In the rows, 128 means zero.
Here are made-up objects, facts about them, and rows of numbers that follow some of those facts. Name the object behind each unnamed row.

Known rows:
[129  81 137 117  97 129 183 109 120 141 145 122 167 133 105  87 154 115
 152 169  74 133 142  65 139 103 100 146  99 152 106 128  89 149 119 157
 102 135 120 108 121 129 130 138  84 156 140  98 120 115 133 117] -> flidur
[108 196 151 129 117 127 142 183 107 130 121 161 132 157  44 132  85  96
 171 123  63 134 142  49 110 200 170  66 114 146  68 174  85 127 152  80
 134 145 154 111  93 147  81  76 119 135 163  95 119  88 101 148] -> zunik
[121 160 108 162 114 117 100 123  87  90  91 125 107  86 100  91 114 105
 122 112 163 133 119 151 118 125 120 125 115  74  73 123 113 142 101 104
 100 132 131 107 146 153 143 162 143 111 135 157 161 108 127 143] -> ravur
[162  96 152 141 122 135  71 174 148 108 111 116 111  74 122 142 185 132
  85 155 162 153 170 190 104 123 172 136 129 169 113 208  83  86 124 150
 104 115  84 167 147 131 134  89 151 103  80 147 186 123 182 122] -> ruflas
[120 172 116 144 107  99 109 144  96 100 112 154 106  88  80 154 104  85
 133 127 169 132 150 185 119 136 145 123 134 115  70 154 118 137 125  89
  96 114 118 117 144 167 125 135 183 114 146 165 136 138 160 158] -> grezi
[171 104 203  90 131 130  87 169 227 129 184 140 157 113 163 171 226 145
  82 144 128 118 154 154 134 139 180 153 158 193 150 129 147  60 166 140
 182 177 147 228 145  90  70  87  74 130  28 155 158 148 146  87] -> nenil
[128  80 167 144 107 139 124 123 195 198 171 100 124 174 190 103 164 153
  86 114 122 118 130 104 136 136 132 121 159 137 155 107 153  89 163 160
 164 145 144 167 118  79 154 107 110  97  59 140 141 133 100 105] -> mibir
[ 95 159 116 129 137 119 121 141 102  84 137 136 134 153 136 140 114 120
 112  91  95 174  56  99 122 151  89 133  86 108 127 103 133 164 139 108
 139 138 132  89 116 168 115 171 112 139 130 116 128 117 133 128] -> medul
[106 173 157  88 106  94 124 111 140 144 151 150  82 165 133 182 149 113
 170  99 138  87 140 130 164 161 104  93 160 127 136  78 166 119 182  84
 191 148 172 154 123 121  96 106 113  94 155 174 112 180 111 154] -> skufo
[106 166 113 104 106 102  89 106  64  90  76 131  17  88  95 171 172 114
 180 125 169 124 148 171 162 148  63  94 122 109 108 148  84 137 132  93
 134  81 111 123 133 158 150 100 155  66 213 192 171 166 160 201] -> savis
[121 161 106 164 114 117  96 123  89  88  88 124 103  83  97  93 113 106
 120 112 164 132 118 152 115 127 118 125 117  71  76 128 114 142  98 101
  98 132 130 109 146 155 146 159 145 107 132 160 159 108 131 142] -> maplo
[147  91 142 156 114 132  86 160 133 134 106 107  92 101 128 138 160 132
  97 149 163 151 174 181 103 129 165 116 133 165 119 211  83  92 134 153
  99  97  77 145 134 128 159  82 174  86 104 141 174 128 173 134] -> veral
[ 93 177 124  99 149 107 112 173  93  68 147 155 125 164 134 215 119 113
 122  94  95 190  74 131 121 165 113 124  80 152 148 133 132 161 172  97
 154 130 112  93 114 189  81 144 129 140 150 107 116 148 166 132] -> bonir
[118 162 143 127 113 112 135 104 147 140 153 144 135 156 142 117 120 121
 131  89 133 102 108  99 134 146 118 118 142  85 117  56 178 132 148 103
 162 165 186 139 126 103 112 152 101 125 119 161 119 140  88 134] -> tutuk
[100 176 131 104 137 103 114 162  99  78 142 157 125 154 121 198 123 109
 132  99 101 172  92 130 120 163 115 118  94 149 135 133 130 154 166  96
 149 129 122 102 114 177  83 139 129 137 149 118 114 143 156 137] -> zeklar
[158 167 128 116 130 118 150  94 160 121 144 157 147 154 144 136 114 153
 118  82 147 114 108  82  99 154 128 115 127  66 128  65 192 143 131 109
 136 142 197 139 102  52 115 149 104 149 153 167 125 133 104 171] -> nivom
[136 114  80 144 176 169 107 115 110 126  67  98 116  62 114  83 101 150
 144 167 147  98 128 172 149  82 126 153 158 115 150 156 106 117  50 142
 101  98  98 127 153 146 167 129 156 137 132 100 121  98 112 107] -> lekol
[167  57 175 181 101  72  80 125 103 132  71  87 128 158 168 125 134 129
 128 126 182 131 200 210  23 104 162  64 133 202 155 205 125 102 184 176
  93 110  71  87 103 130 129 121 158  96  93  97 120 125 170 110] -> gife
[123 166 174 114  90  81 130 128 134 104 129 169 147 126  48 138 147  90
 181 152  65 114 131  74 104 185  79  91 136 168  74 161 104 141 157  87
 100 125 156 105  75 168  86 119 102 151 142 112  93  86 141 165] -> gifol
[109 165 145 126 109 111 130 108 149 145 155 139 126 157 145 116 122 115
 133  88 132  95 107 105 144 145 115 117 152  88 116  53 178 126 151  96
 171 175 187 143 130 115 110 151  98 115 108 159 116 141  83 122] -> zotiro
[143  91 170 125 114 128 126 143 183 176 164 122 126 167 164 156 164 148
 101 129 126 131 156 125 118 149 155 110 149 174 155 150 137  91 175 156
 149 120 125 165 107  84 132  80 130 108  93 135 134 144 138 130] -> rolu

How the objects are related:
bizan Ω zubriflur; bonir Ω burun; brukol Ω dufik
burun Ω trudin; draflo Ω navos; drasul Ω zunik
fefa Ω kluvus; fipan Ω luval; flibu Ω pago
fludar Ω fodril; gife Ω klibri; gifol Ω zotiro
grezi Ω tolizi; kezor Ω sazitus; klibri Ω tigres
mavu Ω brukol; mobre Ω drasul; navos Ω gife
nenil Ω pokudrar; nustaklak Ω bizan; pasok Ω pluzi
pluzi Ω zukom; puvin Ω voskal; rolu Ω tutrol
ruflas Ω stagi; savis Ω bistol; skigel Ω vosugi
skufo Ω stogefir; stagi Ω nenil; stigi Ω mobre
stogefir Ω savis; tolizi Ω nustaklak; tunin Ω stadudrus
veral Ω puvin; zeklar Ω tunin; zubriflur Ω parir
zunik Ω sazus; bavistom Σ 290; bistol Σ 512
bizan Σ 734; bonir Σ 512; brigru Σ 290
brukol Σ 512; burun Σ 290; draflo Σ 512
drasul Σ 734; dufik Σ 734; fefa Σ 512
fipan Σ 734; floflam Σ 734; fludar Σ 512
fodril Σ 290; gife Σ 290; gifol Σ 512
grenir Σ 734; grezi Σ 512; griske Σ 512
grizu Σ 734; grorun Σ 512; kezor Σ 290
klesis Σ 734; klibri Σ 512; kluvus Σ 734
laboplin Σ 734; lekol Σ 734; ludres Σ 512
luval Σ 512; maplo Σ 512; mavu Σ 290
medul Σ 512; mibir Σ 290; mobre Σ 290
navos Σ 512; nenil Σ 290; nivom Σ 512
nustaklak Σ 512; pago Σ 734; parir Σ 512
pasok Σ 512; perer Σ 512; pletrer Σ 512
ploster Σ 512; pluzi Σ 290; pokudrar Σ 512
potim Σ 512; puvin Σ 512; ravur Σ 512
rolu Σ 290; ruflas Σ 290; ruplir Σ 734
safle Σ 734; savis Σ 512; sazitus Σ 734
sazus Σ 290; seflom Σ 734; sital Σ 290
skigel Σ 512; skodin Σ 512; skufo Σ 512
stadudrus Σ 290; stagi Σ 734; stigi Σ 512
stigu Σ 512; stulum Σ 512; tolizi Σ 290
tunin Σ 290; tutrol Σ 512; tutuk Σ 512
veral Σ 290; virer Σ 734; vobok Σ 290
voskal Σ 512; vosugi Σ 512; zeklar Σ 512
zotiro Σ 512; zubriflur Σ 512; zukom Σ 512
zunik Σ 512; bavistom χ zedul; bistol χ dipli
bizan χ klofle; bonir χ stogefir; brigru χ tigres
brukol χ flazo; burun χ tevu; dipli χ klofle
draflo χ pigom; drasul χ flazo; dufik χ tevu
fefa χ sodu; fipan χ klofle; flazo χ klofle
flibu χ nale; floflam χ tigres; fludar χ sodu
fodril χ flidur; gife χ klofle; gifol χ nudis
grenir χ trudin; grezi χ pigom; griske χ klofle
grizu χ dipli; grorun χ stogefir; kezor χ pigom
klesis χ stuli; klibri χ flidur; kluvus χ nale
laboplin χ klofle; lekol χ triflan; ludres χ triflan
luval χ trudin; maplo χ zedul; mavu χ flibu
medul χ sodu; mibir χ stuli; mobre χ nale
navos χ trudin; nenil χ stuli; nivom χ trudin
nudis χ flidur; nustaklak χ dipli; pago χ klofle
parir χ klofle; pasok χ triflan; perer χ nudis
pigom χ klofle; pletrer χ nale; ploster χ tevu
pluzi χ stuli; pokudrar χ triflan; potim χ dipli
puvin χ flazo; ravur χ pigom; rolu χ nale
ruflas χ zedul; ruplir χ nale; safle χ tevu
savis χ flazo; sazitus χ flazo; sazus χ triflan
seflom χ zedul; sital χ flibu; skigel χ trudin
skodin χ tigres; skufo χ tigres; stadudrus χ tigres
stagi χ trudin; stigi χ tigres; stigu χ flidur
stogefir χ sodu; stuli χ nale; stulum χ stuli
tevu χ sodu; tigres χ nale; tolizi χ flidur
triflan χ klofle; trudin χ nale; tunin χ nale
tutrol χ flibu; tutuk χ flibu; veral χ zedul
virer χ sodu; vobok χ triflan; voskal χ zedul
vosugi χ stogefir; zedul χ klofle; zeklar χ sodu
zotiro χ stuli; zubriflur χ trudin; zukom χ trudin
zunik χ flidur

Which object is each row?
No name comes twice in this set of rows, the named rows included.
[109 113  92 109 198 172 131 135 121 119 119 111 148 133 150 132 103 162
 135 146  79 141  67 121 153 111  96 161 123 150 203 134 127 140  93 151
 142 104 100 108 122 163 134 139 122 169 131  58  88 107 113  91]  virer
[165 181 140  94 131 104 146 113 159 118 149 174 141 154 128 187 116 141
 136  93 154 109 141 109  96 164 153 101 134 105 133  92 190 135 156  98
 144 134 185 149 100  58  88 120 122 146 167 168 111 157 126 180]  skigel
[137 166 114 152 123 121  81 134 101  65  91 131 117  60  94  99 136 108
 111 119 164 133 114 160 115 122 128 142 114  78  71 125 112 135  92  97
 103 149 133 126 156 155 123 163 126 122 113 166 171 103 138 130]  pokudrar
[113 154 106 148 110 118  99 109  79  90  83 119  75  87 104 102 136 111
 136 114 160 131 115 148 135 129  87 120 114  72  85 122 103 144 103 104
 110 115 125 109 142 152 156 149 141  96 160 172 169 122 131 162]  bistol
[109 189 154 110 118 110 132 148 140 155 156 156 115 172 119 163 103 104
 154  92 130  95 148 116 143 167 174  88 153 124 113  90 164 111 176  79
 188 174 178 157 129 115  77 100 119 108 135 150 109 159  91 127]  stigi
[118 153 162 136  88  97 133 108 135 107 124 151 154 124  62  86 144 103
 160 143  57 119  99  47 107 175  54 105 128 131  71 136 105 150 132  96
  94 131 167  96  77 160 113 148  84 154 125 114 105  63 119 156]  perer
[111  86 110 112 129 144 176 131  99 123 155 113 158 153 149 121 137 130
 121 139  89 171 112  91 147  94 115 162  71 140 142 112 102 160 127 164
 127 136  99  98 141 139 129 151 100 152 144  94 130 143 144  98]  sodu
[143  93 180 116 112 127 126 142 193 185 172 124 122 171 172 162 168 147
 106 125 131 121 165 130 125 149 160 109 158 176 160 138 150  82 183 154
 163 128 133 177 112  75 125  73 127 104  91 142 135 158 130 127]  mavu
[139 142 183 141  92  42 115 104  96  96  90 146 161 164  95 135 117  93
 192 120 111 107 153 130  41 151 101  59 133 180 112 152 145 144 186 106
 101 135 140  64  71 167  71 154 107 143 136  93  67 100 144 141]  klibri
[139 123  98 114 177 153 115 133 111 126  85 121 121  79 106 140 107 139
 165 175 136  98 153 186 147 101 146 137 163 164 161 177 111 111  84 132
 117  94  96 136 144 155 132  99 162 143 148  94 102 120 131 116]  fipan
[143  88 143 159 112 133  93 158 130 140 110 106  98 103 129 130 156 128
  94 148 160 154 171 178 105 125 163 117 130 160 116 206  84  96 135 158
 100  95  78 141 135 126 160  87 172  90 101 140 175 126 169 134]  kezor
[184 155 163 119 123  53 132  85 129 110 106 158 163 190 156 181  99 139
 163  75 182  90 171 149  26 139 160  59 137 133 160  95 220 138 189 112
 135 142 176 105  81  64  66 147 118 145 164 139  77 158 134 164]  navos

The same objects again, as new rows of numbers:
Known rows:
[140 111 135 122 110 116 109 137 100 137 123 131 114] -> ravur
[145 140 124  95 134 146  92  63 122 123 179 116 127] -> drasul
[129 152 119 136 137 153 150 123 130 114 133 120 149] -> pluzi
[129 154 118 152 134 164 145 119 140 116 127 120 150] -> tunin
[109 118 140 141 155 101 148 155 201 148 115 140 165] -> flidur
[132 128 122 153 119 147  99  81 165 124 201 138 170] -> zunik
[155 125 107 153 105 137 146  86 139 128 162 137 115] -> skufo
[104 141 139  92 164  24 129 170 144 134 132 130 143] -> tevu
[111 127 126 116 123  97 111 145 109 124 157 134 131] -> medul
[119 120 130  91 131 145 123 132  98 134 112 118  98] -> sazitus
[115 170 137 144 131 177 156 117 111  98 146 123 147] -> nenil
[110 142 127 103 146 162 145 144 117 114 112 132 152] -> brigru
[124 150 120 143 138 166 144 124 136 114 122 123 152] -> rolu
[139 143 130 143 128 119 123 156 109 137 110 102 136] -> kezor
[111 127 127 115 123  93 111 146 109 123 158 134 132] -> vosugi
[142 110 136 122 109 116 109 138  96 137 123 130 112] -> ludres
[145 130 120 125 119 147 129  75 136 108 174 144 137] -> stigi
[126 120 122 164 114 191 119  97 149 119 123 150 131] -> luval
[111 164 119 142 138  92 125 159 116 124 151 102 151] -> burun
[138 153 137 152 122 127 125 148 100 131 120 100 132] -> ruflas
[112 111 127 150 117 146 124 137 147 134 147 140 148] -> stigu

Which object is each row?
No name comes twice in this set of rows, the named rows included.
[141 133 132 120 154 110 161 103 185 121 115 146 139]  flibu
[ 90 142 124 236 137 136 146 157 172 124 115 110 174]  tolizi
[144 145 129 147 123 117 123 151 109 138 114 100 132]  veral
[178 146 123  74 125  92 130 179 107 140 100  74 126]  gife
[124 119 121 177 112 140 128 122 164 134 162 132 149]  gifol
[128 125 140  82 163 111 164 119 164 118 105 156 138]  stuli
[128 126 138 104 158 125 157 113 178 121  98 155 139]  nale
[129 130 132 161 149 163 141 100 205 128  82 153 141]  trudin
[147 118 130 171 104 105 116 121 118 132 132 121 114]  grezi
[139 129 116 187 108 184 123  81 161 118 137 140 130]  skigel
[136 161 119 129 143 173 116  79 146 106 167 127 175]  mobre

